22; -2; 16; 47; -7; 6; 24; -30; -17; 4; -32; -1; 25
2; 1; 45; 28; -5; 30; -13; -13; -11; 31; 8; 13; -4
11; -6; 5; 47; 0; 24; 16; 0; -37; 24; -29; 3; 34
:
22; -2; 16; 47; -7; 6; 24; -30; -17; 4; -32; -1; 25
11; -6; 5; 47; 0; 24; 16; 0; -37; 24; -29; 3; 34

4; 13; 14; 10; 2; -2; -12; 5; -9; 21; -20; 5; -6
26; 36; -4; 17; 24; 11; 2; 0; 22; 23; -16; 8; -4
25; 40; 12; 9; 17; 4; -13; 3; 8; 30; -35; 9; 14
:
4; 13; 14; 10; 2; -2; -12; 5; -9; 21; -20; 5; -6
25; 40; 12; 9; 17; 4; -13; 3; 8; 30; -35; 9; 14

25; 3; -16; 8; 10; -4; 0; 2; 14; -4; -16; 20; -11; -11; 4; -16
8; -21; 4; 0; 15; -6; 28; 6; -11; 2; 12; 1; -17; -10; 13; -6
-4; 7; 4; -12; 6; -6; 42; 2; 6; 4; 5; 7; 4; -11; 12; -2
2; 30; -2; -2; -8; -16; 27; -2; 9; 1; -1; 7; -8; -1; 10; -13
:
25; 3; -16; 8; 10; -4; 0; 2; 14; -4; -16; 20; -11; -11; 4; -16
-4; 7; 4; -12; 6; -6; 42; 2; 6; 4; 5; 7; 4; -11; 12; -2

6; -28; 4; -24; -34
46; 26; -29; -39; 37
:
6; -28; 4; -24; -34

-25; -5; -37
-31; -10; -31
-23; -2; -39
-33; -13; -27
-32; -12; -28
:
-25; -5; -37
-23; -2; -39
-32; -12; -28

-21; 6; 11; 5; 20; -3; -2; 11; 30; 29; 15; 20; 21
22; -10; 8; -4; 25; -5; 0; 0; 20; 32; 21; 19; 31
5; -29; -29; -26; 1; -24; 12; -22; -33; -3; -1; 12; 2
-30; 27; 26; 37; 1; 29; -6; 26; 34; 25; -29; -11; 1
:
-21; 6; 11; 5; 20; -3; -2; 11; 30; 29; 15; 20; 21
5; -29; -29; -26; 1; -24; 12; -22; -33; -3; -1; 12; 2
---
2; -18; 10
15; 17; 4
-14; 7; 23
-4; -32; 5
-5; 0; -49
:
-18; 10
17; 4

2; -14; -34; 17
3; -17; -20; -35
0; -2; -27; 40
-4; 15; -4; 19
-4; 17; -3; 26
:
-14; -34
-17; -20

-1; 31; -31; -18
-11; 11; -27; -8
-27; -46; -4; 18
:
31; -31
11; -27

-6; 8; -48; -39
4; -2; 17; 16
-14; 11; -2; 2
-9; 6; 21; 21
9; -10; 9; 3
:
8; -48
-2; 17

-47; 33; 27
21; 35; -51
:
33; 27
35; -51

-40; 29; 30; 36
-46; 41; 15; 34
12; -6; -4; -3
-3; 1; -51; -49
:
29; 30
41; 15

19; 34; 1
-16; -1; -43
:
34; 1
-1; -43

18; 32; 9
23; 11; -37
-4; 19; 11
38; -4; -38
36; 16; -35
:
32; 9
11; -37

-14; 21; -2
42; -15; -1
-3; 15; -1
:
21; -2
-15; -1
---
-40; -46; 13
-23; -25; 23
:
-46; 13
-25; 23

-40; -18; -15; 9; -45
1; -9; -25; 5; 11
21; -10; 28; -29; -11
0; 3; -7; -8; -8
14; 39; -37; -41; 24
:
-18; -15
-9; -25

-5; 1; 1
1; -2; -4
-12; 46; 8
-16; 5; 25
:
1; 1
-2; -4

-36; 3; 29; -25
18; 9; 7; -17
31; -30; 7; 14
22; 3; -18; -3
28; -12; 6; 4
:
3; 29
9; 7

31; -22; -1
8; 11; -27
-46; 1; 45
:
-22; -1
11; -27

-34; -33; -37; -2; 23
33; 9; 21; -32; -16
-6; -31; -36; 20; 29
12; -11; 11; 2; 37
35; 36; -40; -4; -27
:
-33; -37
9; 21

9; 9; 16
37; 25; 22
-30; 11; 11
:
9; 16
25; 22
---
-26; -7; -10; 30; -38; -34; -6; -22
-21; -5; 8; -25; -29; -33; 37; 0
20; 14; -35; 6; -25; -30; 22; -15
-25; 20; -28; -12; 13; -37; -35; -21
10; 1; -5; 13; -38; -37; 37; -16
22; 12; 7; 24; 17; -19; -11; -20
35; -26; 24; -19; -11; -16; -16; -7
-32; 28; 35; 32; 22; -9; -32; 17
5; -30; -7; -15; -15; -31; 32; -6
31; -1; 26; 1; 16; -19; 36; 23
:
-26; -7; -10; 30; -38; -34; -6; -22
20; 14; -35; 6; -25; -30; 22; -15
10; 1; -5; 13; -38; -37; 37; -16
35; -26; 24; -19; -11; -16; -16; -7
5; -30; -7; -15; -15; -31; 32; -6

18; -14; 23
-1; -6; -30
37; 16; -25
-7; -18; 41
6; -26; 13
27; 20; 8
-12; -36; 28
-43; 14; -47
-5; -11; -24
-21; -15; 15
:
18; -14; 23
37; 16; -25
6; -26; 13
-12; -36; 28
-5; -11; -24

24; -27; -17; 36; 4; -25; 25; 18; -20; -25; 20; -24
-4; -12; 35; 27; -4; 32; 26; -20; 29; -35; -17; -6
4; -11; -16; 30; 12; -7; -7; 22; -16; 18; -14; -3
-29; -19; -21; -25; 10; 1; -37; 3; -33; 13; 15; -31
27; 22; 16; 16; 8; -20; -26; 9; -10; -18; 16; 7
-21; 10; -24; 20; -5; -9; -21; 27; -19; 31; -37; -1
-9; -18; -18; -34; 37; 35; 21; 36; 35; 26; -2; -16
:
24; -27; -17; 36; 4; -25; 25; 18; -20; -25; 20; -24
4; -11; -16; 30; 12; -7; -7; 22; -16; 18; -14; -3
27; 22; 16; 16; 8; -20; -26; 9; -10; -18; 16; 7
-9; -18; -18; -34; 37; 35; 21; 36; 35; 26; -2; -16

-6; -12; 16
46; 17; -27
45; 10; 1
:
-6; -12; 16
45; 10; 1

-23; 5; 13; -2; 21; 28; -19; -4; -15; -14; 0; 28; -19; -27
-3; 27; -11; 5; 13; 12; -15; -10; -19; -18; -8; 25; -13; -5
0; 10; -6; 4; -20; 9; 7; 5; -23; 0; 5; -13; 44; -15
12; 32; -2; 4; 28; 13; -11; -18; -14; -23; 21; 22; -8; -27
:
-23; 5; 13; -2; 21; 28; -19; -4; -15; -14; 0; 28; -19; -27
0; 10; -6; 4; -20; 9; 7; 5; -23; 0; 5; -13; 44; -15

-14; -4; -20; -7; 23; -24; 21; 24
-4; -31; -39; 5; -9; 5; -15; -23
1; 0; 0; 3; -1; 0; 2; 0
12; -12; -6; 15; 0; 6; 8; 3
-1; -15; -20; 6; 15; -6; 14; 9
-5; 0; -12; 4; 1; 1; 8; 7
3; 0; 3; 1; 1; 4; 1; 4
0; 0; -5; 10; -2; 2; 13; 11
-20; 19; 11; -28; 5; -18; 1; 13
-12; 11; 16; -20; -14; -7; -16; -14
-4; -1; -1; -11; 1; -3; -9; -7
-7; 9; -5; 14; -6; 1; 22; 15
:
-14; -4; -20; -7; 23; -24; 21; 24
1; 0; 0; 3; -1; 0; 2; 0
-1; -15; -20; 6; 15; -6; 14; 9
3; 0; 3; 1; 1; 4; 1; 4
-20; 19; 11; -28; 5; -18; 1; 13
-4; -1; -1; -11; 1; -3; -9; -7

8; -19; -3; 48; 32; -3; 46
-19; 8; -16; 3; -6; -22; 4
0; 0; -1; 0; -1; -1; 0
23; -9; 13; -5; -17; 4; 2
7; -13; 6; -20; -23; 9; -18
1; -11; -2; 2; 3; -3; 5
-7; -4; -6; 5; 3; -5; 4
-7; -25; 2; 13; 5; 8; 1
-6; -7; -4; -5; 2; -5; -6
13; -19; 7; 11; -8; 0; 12
:
8; -19; -3; 48; 32; -3; 46
0; 0; -1; 0; -1; -1; 0
7; -13; 6; -20; -23; 9; -18
-7; -4; -6; 5; 3; -5; 4
-6; -7; -4; -5; 2; -5; -6

7; 12
-1; -3
-11; -14
17; -5
10; 5
11; 45
:
7; 12
-11; -14
10; 5
